Below are the code and all the weights of a small trained network. Each question names an input and a class and asks about switching units off, where a switched-off unit gives its printed mean instead of its output.

import numpy as np


def w(rows, s, z=0):
    codes = np.array(rows[::2]) - 128.0
    scale = np.full(codes.shape[1], s)
    scale[-1] = z or s
    return codes * scale


def norm(h):
    return h / np.sqrt((h * h).mean(-1, keepdims=True) + 1e-5)


def f(y):
    return y / 2 * (1 + np.tanh(0.7978845608 * (y + 0.044715 * y**3)))


def log_softmax(a):
    a = a - a.max(-1, keepdims=True)
    return a - np.log(np.exp(a).sum(-1, keepdims=True))


def net(x, mask):
    res = np.array(x, float).reshape(1, 8) / 4 @ E
    u = 0
    for l in range(2):
        y = f(norm(res) @ A[l][:, :-1].T + A[l][:, -1])
        res = res + np.where(mask[u : u + 6], y, B[l][:, -1]) @ B[l][:, :-1]
        u += 6
    return log_softmax(norm(res)[-1] @ U[:, :-1].T + U[:, -1])


A, B = {}, {}
E = w([
[119,119,193,78,93,240,135,156,129,75],'x0',
[206,129,15,166,112,217,180,146,105,119],'x1',
[155,215,99,121,197,200,153,117,100,117],'x2',
[72,209,81,124,67,108,105,87,67,52],'x3',
[60,163,146,39,69,91,178,28,108,147],'x4',
[172,56,77,66,116,167,86,105,73,2],'x5',
[201,202,132,90,143,124,110,147,40,117],'x6',
[117,140,96,129,136,132,243,106,159,160],'x7',
],0.0099)
A[0] = w([
[163,225,73,121,177,184,162,110,99,74,1],'L0N1',
[71,59,108,157,195,128,64,91,138,53,32],'L0N2',
[239,57,109,165,192,153,80,198,114,124,57],'L0N3',
[107,147,200,73,169,132,51,105,96,78,45],'L0N4',
[83,185,169,134,129,246,86,145,163,68,68],'L0N5',
[103,199,229,175,105,230,103,252,161,132,99],'L0N6',
],0.015,0.0065)
B[0] = w([
[144,232,54,11,121,160,211,146,84,175,224],'L0N1',
[116,156,22,112,67,123,103,146,247,97,183],'L0N2',
[157,82,210,150,137,123,83,171,80,127,237],'L0N3',
[191,81,246,151,93,95,107,124,80,144,205],'L0N4',
[14,60,78,191,103,173,103,102,30,193,207],'L0N5',
[177,201,187,71,170,192,138,171,154,98,246],'L0N6',
],0.013,0.011)
A[1] = w([
[107,4,147,86,133,195,221,129,184,142,133],'L1N1',
[101,111,159,149,153,96,156,139,192,219,3],'L1N2',
[111,158,176,187,113,201,133,186,162,153,176],'L1N3',
[240,94,84,170,171,157,93,190,128,137,233],'L1N4',
[94,132,168,153,139,112,188,169,209,221,237],'L1N5',
[102,138,184,74,145,109,69,116,109,101,143],'L1N6',
],0.026,0.004)
B[1] = w([
[221,114,216,18,243,113,100,129,213,12,213],'L1N1',
[4,191,112,147,139,101,207,161,88,185,184],'L1N2',
[167,157,146,71,208,107,98,88,48,83,247],'L1N3',
[108,104,233,125,239,178,77,64,35,110,250],'L1N4',
[191,3,159,251,3,138,19,107,3,213,230],'L1N5',
[202,71,174,145,199,135,162,143,111,180,215],'L1N6',
],0.013,0.016)
U = w([
[77,114,92,232,39,89,123,133,88,210,144],'0',
[185,80,222,114,184,139,92,121,64,122,182],'1',
[64,136,50,152,107,132,95,131,242,30,84],'2',
[167,93,138,93,98,73,141,134,255,77,97],'3',
[78,190,133,166,108,177,154,176,190,131,29],'4',
[151,253,40,66,154,190,204,141,89,136,140],'5',
[92,171,132,199,134,167,189,171,193,109,2],'6',
],0.015,0.0068)

Each question gives the input, the list of numbers given to net, and the class t.
The units are the neurons (one row each of A and B). Each row of codes is followed by its name. A weight is (code - 128) times the scale printed after its matrix; where a second scale follows, it is the last column's (A, B and U).
mask holds one flag per neuron, layer by layer. A switched-off neuron (its flag False) gives its mean, the last column of its row in B, instead of its output. The means were averaged over made-up inputs and are rounded, as every weight is.
A unit's drop is (log p(t) with every unit on - log p(t) with that unit switched off) / (log p(t) with every unit on - log p(t) with every unit switched off).
The circuit of an input: a set's keep is (log p(t) with only the set's units on - log p(t) with every unit switched off) / (log p(t) with every unit on - log p(t) with every unit switched off). Starting from all 12 units, units are removed one at a time, each time the one whose removal leaves the highest keep (on an exact tie, the one counted first), for as long as the keep stays at least 0.8.
circuit, biggest first: the units of the circuit, biggest drop first
top k neurons: the k neurons with the biggest drops, biggest first
k most important neurons of layer l: the k neurons of layer l with the biggest drops, biggest first
drop when u is switched off: that unit's drop, to one decimal
input [-6,5,8,1,-3,6,4,4], class 5: circuit, biggest first	[L0N1]
input [-3,-5,-6,3,0,3,-1,1], class 3: circuit, biggest first	[L0N2 L1N5 L1N4]
input [-5,-8,-8,0,1,1,4,2], class 0: circuit, biggest first	[L1N1 L1N4 L1N3]
input [-5,-6,2,3,-1,8,-7,-7], class 3: top 2 neurons	[L0N2 L0N4]
input [0,-2,-8,5,7,5,1,8], class 3: top 2 neurons	[L1N4 L1N5]
input [-2,-6,-8,8,-3,5,0,7], class 2: top 2 neurons	[L0N2 L1N5]
input [-2,6,4,1,-1,4,1,-3], class 5: top 2 neurons	[L0N1 L1N5]
input [-6,-7,-2,8,-2,6,1,-1], class 3: circuit, biggest first	[L0N2 L1N4 L1N5]
input [-3,-1,-2,-2,0,0,4,3], class 0: 2 most important neurons of layer 0	[L0N6 L0N3]
input [0,5,-6,8,6,-1,-3,2], class 0: 2 most important neurons of layer 1	[L1N1 L1N3]
input [3,4,-5,4,5,1,-3,6], class 3: drop when L1N4 is switched off	0.1
input [-1,8,0,6,5,-7,2,6], class 5: drop when L0N1 is switched off	1.1
input [6,5,8,-1,3,8,1,2], class 5: drop when L0N1 is switched off	0.2
input [-1,2,4,7,8,-2,-1,-1], class 5: drop when L0N3 is switched off	0.0
input [-3,2,8,-3,4,-6,-1,0], class 0: most important neuron of layer 1	[L1N5]
